[[134 116 133 146 113 119 121 111 126 146 142]
 [129 118 133 144 111 113 117 111 130 143 135]
 [136 142 119 119 145 142 145 142 141 118 141]
 [115 148 113 141 151 120 122 148 117 131 145]
 [137 139 121 116 146 141 142 143 132 117 139]]
->
[[115 148 113 141 151 120 122 148 117 131 145]
 [129 118 133 144 111 113 117 111 130 143 135]
 [134 116 133 146 113 119 121 111 126 146 142]
 [136 142 119 119 145 142 145 142 141 118 141]
 [137 139 121 116 146 141 142 143 132 117 139]]

[[128 120 124 128 135 124 135 124 127 128 128 121 124 149 123]
 [120 118 120 120 134 129 137 121 123 126 139 134 120 141 134]]
->
[[120 118 120 120 134 129 137 121 123 126 139 134 120 141 134]
 [128 120 124 128 135 124 135 124 127 128 128 121 124 149 123]]

[[123 123 139 116 117 121]
 [131 136 130 132 123 120]
 [148 136 135 130 112 104]
 [124 123 118 131 132 135]
 [142 114 108 135 148 142]
 [119 142 128 124 116 125]
 [108 110 113 103 123 103]]
->
[[108 110 113 103 123 103]
 [119 142 128 124 116 125]
 [123 123 139 116 117 121]
 [124 123 118 131 132 135]
 [131 136 130 132 123 120]
 [142 114 108 135 148 142]
 [148 136 135 130 112 104]]

[[122 130 133 132 131 130 122 126 131]
 [127 128 129 129 129 128 127 128 128]
 [147 121 113 114 117 122 149 134 120]
 [124 130 131 131 130 129 124 127 130]
 [106 136 144 144 140 134 105 121 137]
 [118 132 136 136 134 131 117 125 132]
 [131 127 126 126 126 127 131 129 127]
 [109 135 142 142 139 134 108 122 136]]
->
[[106 136 144 144 140 134 105 121 137]
 [109 135 142 142 139 134 108 122 136]
 [118 132 136 136 134 131 117 125 132]
 [122 130 133 132 131 130 122 126 131]
 [124 130 131 131 130 129 124 127 130]
 [127 128 129 129 129 128 127 128 128]
 [131 127 126 126 126 127 131 129 127]
 [147 121 113 114 117 122 149 134 120]]

[[135 119 121 133 119 112 127 112 126]
 [125 145 124 136 132 140 142 125 129]
 [108 119 144 106 108 121 118 144 143]
 [130 112 128 120 123 116 114 127 122]]
->
[[108 119 144 106 108 121 118 144 143]
 [125 145 124 136 132 140 142 125 129]
 [130 112 128 120 123 116 114 127 122]
 [135 119 121 133 119 112 127 112 126]]

[[132 128]
 [124 149]]
->
[[124 149]
 [132 128]]

[[133 143 122 143 133 115 127 104 153 115]
 [118 151 132 113 127 148 128 122 118 146]
 [136 127 123 134 120 131 136 148 133 130]
 [115 129 117 117 119 149 124 129 121 146]]
->
[[115 129 117 117 119 149 124 129 121 146]
 [118 151 132 113 127 148 128 122 118 146]
 [133 143 122 143 133 115 127 104 153 115]
 [136 127 123 134 120 131 136 148 133 130]]

[[120 113 137 112 124 130 129 145 132]
 [123 132 103 124 133 129 130 139 131]
 [122 133 103 125 132 128 130 139 131]]
->
[[120 113 137 112 124 130 129 145 132]
 [122 133 103 125 132 128 130 139 131]
 [123 132 103 124 133 129 130 139 131]]
---
[[151 132 124]
 [134 112 145]
 [131 131 116]
 [133 137 123]
 [126 148 127]]
->
[[151 132]
 [134 112]
 [131 131]]

[[136 135 131 110 141]
 [120 140 126 131 128]
 [147 146 142 106 139]]
->
[[136 135]
 [120 140]
 [147 146]]

[[144 110 110 126 141]
 [117 128 130 140 115]
 [113 135 146 110 143]
 [141 124 118 118 139]
 [143 103 102 122 147]]
->
[[144 110]
 [117 128]
 [113 135]]

[[155 149 152]
 [150 148 154]
 [145 156 145]
 [155 139 156]
 [144 154 148]]
->
[[155 149]
 [150 148]
 [145 156]]

[[105 140 137 131 144]
 [141 117 117 133 119]
 [121 130 138 143 131]]
->
[[105 140]
 [141 117]
 [121 130]]

[[131 126 153 129 124]
 [134 132 133 132 127]
 [137 123 132 138 123]]
->
[[131 126]
 [134 132]
 [137 123]]
